Here is a tiny trained network, its code and every weight. The questions are about switching its units off for an input and a class, where a switched-off unit gives its printed mean instead of its output.

import numpy as np


def w(rows, s, z=0):
    codes = np.array(rows[::2]) - 128.0
    scale = np.full(codes.shape[1], s)
    scale[-1] = z or s
    return codes * scale


def f(y):
    return np.maximum(y, 0)


def log_softmax(a):
    a = a - a.max(-1, keepdims=True)
    return a - np.log(np.exp(a).sum(-1, keepdims=True))


def net(x, mask):
    res = np.array(x, float).reshape(1, 6) / 4 @ E
    y = f(res @ A[0][:, :-1].T + A[0][:, -1])
    res = res + np.where(mask, y, B[0][:, -1]) @ B[0][:, :-1]
    return log_softmax(res[-1] @ U[:, :-1].T + U[:, -1])


A, B = {}, {}
E = w([
[166,236,171,152,106,147,168,72,156,102,74],'x0',
[109,102,129,71,209,119,191,144,147,20,149],'x1',
[136,134,90,69,161,183,15,75,204,152,118],'x2',
[53,183,172,149,189,45,138,129,161,211,189],'x3',
[165,121,227,184,191,188,12,179,114,123,94],'x4',
[98,109,252,1,103,146,169,106,84,153,144],'x5',
],0.01)
A[0] = w([
[150,214,154,146,54,108,124,85,150,124,99,86],'n0',
[54,117,50,70,76,115,191,94,144,92,135,80],'n1',
[90,122,214,26,112,146,139,91,76,129,131,82],'n2',
[143,133,192,137,209,194,107,226,116,95,122,95],'n3',
[135,192,174,98,137,119,140,152,175,22,142,154],'n4',
[171,62,105,128,63,207,141,122,99,88,82,102],'n5',
[146,158,50,183,166,101,131,171,166,91,122,57],'n6',
[156,131,150,163,44,138,98,137,121,200,120,153],'n7',
[51,7,71,107,112,127,87,223,95,182,165,98],'n8',
[98,135,154,192,91,82,168,174,45,99,106,119],'n9',
[134,140,96,80,164,154,95,91,182,173,97,253],'n10',
[62,192,174,167,191,71,130,144,184,202,203,103],'n11',
],0.011,0.0039)
B[0] = w([
[138,167,221,160,150,82,116,79,157,105,176,190],'n0',
[104,198,86,120,126,138,117,139,112,175,166,219],'n1',
[183,55,114,189,63,137,50,146,81,193,109,229],'n2',
[82,198,63,47,121,163,126,125,96,199,204,204],'n3',
[149,151,170,130,137,67,99,150,152,76,177,193],'n4',
[132,159,164,109,211,139,215,217,146,139,29,214],'n5',
[179,72,126,212,73,88,73,156,75,209,150,205],'n6',
[128,155,78,24,80,77,126,201,111,84,179,192],'n7',
[176,179,227,139,174,125,128,67,198,99,176,211],'n8',
[69,88,109,129,52,254,95,84,155,43,94,200],'n9',
[67,59,121,126,72,172,114,100,199,101,114,206],'n10',
[146,86,94,87,200,122,225,111,137,153,69,253],'n11',
],0.009,0.017)
U = w([
[102,245,61,114,126,172,134,120,118,205,158,81],'0',
[219,54,144,214,112,132,98,139,98,207,106,84],'1',
[172,169,247,167,167,120,133,89,178,100,161,92],'2',
[151,106,120,110,195,134,205,149,152,156,11,91],'3',
[54,58,90,142,108,207,111,75,181,56,97,119],'4',
[134,124,105,86,124,75,131,163,138,95,168,247],'5',
],0.012,0.013)

Each question gives the input, the list of numbers given to net, and the class t.
The units are the neurons (one row each of A and B). Each row of codes is followed by its name. A weight is (code - 128) times the scale printed after its matrix; where a second scale follows, it is the last column's (A, B and U).
mask holds one flag per neuron, in row order. A switched-off neuron (its flag False) gives its mean, the last column of its row in B, instead of its output. The means were averaged over made-up inputs and are rounded, as every weight is.
A unit's drop is (log p(t) with every unit on - log p(t) with that unit switched off) / (log p(t) with every unit on - log p(t) with every unit switched off).
The circuit of an input: a set's keep is (log p(t) with only the set's units on - log p(t) with every unit switched off) / (log p(t) with every unit on - log p(t) with every unit switched off). Starting from all 12 units, units are removed one at a time, each time the one whose removal leaves the highest keep (on an exact tie, the one counted first), for as long as the keep stays at least 0.8.
units of the circuit, in order: the units of the circuit, biggest drop first
unit that matters most: the unit with the biggest drop
k most important neurons: the k neurons with the biggest drops, biggest first
drop when u is switched off: that unit's drop, to one decimal
input [-2,4,-6,6,8,-4], class 0: unit that matters most	n3
input [8,-6,-7,8,-3,-6], class 2: 4 most important neurons	n0; n5; n2; n10
input [-7,2,-6,8,3,-7], class 3: 4 most important neurons	n11; n2; n0; n4
input [-5,-3,-3,7,0,-2], class 3: 2 most important neurons	n11; n0
input [-2,2,2,6,3,7], class 1: 2 most important neurons	n2; n5
input [-7,2,-8,4,3,-3], class 4: 2 most important neurons	n9; n0
input [5,8,-1,-5,5,-6], class 5: 2 most important neurons	n4; n3
input [3,6,-5,5,5,3], class 5: units of the circuit, in order	n4; n3
input [7,-8,-6,1,-1,1], class 5: 2 most important neurons	n7; n8
input [-4,4,-6,0,-4,-6], class 1: 2 most important neurons	n6; n10
input [4,-1,6,6,0,1], class 3: 3 most important neurons	n11; n9; n8
input [7,4,0,-7,-8,-4], class 0: 3 most important neurons	n1; n11; n8
input [8,-4,-4,-8,-1,-2], class 2: 2 most important neurons	n0; n11
input [8,-2,-5,-7,-5,8], class 1: 3 most important neurons	n2; n8; n11
input [8,-5,4,-1,-5,-6], class 2: 2 most important neurons	n0; n2
input [7,1,3,-2,-3,-5], class 2: units of the circuit, in order	n0
input [0,-8,4,6,-4,3], class 5: units of the circuit, in order	n7; n3
input [-7,5,-7,7,0,1], class 2: drop when n10 is switched off	0.3
input [-4,-3,-7,7,6,5], class 3: drop when n3 is switched off	-0.1
input [2,5,8,6,-5,2], class 4: drop when n3 is switched off	0.2
input [2,-5,4,-8,4,0], class 3: units of the circuit, in order	n5
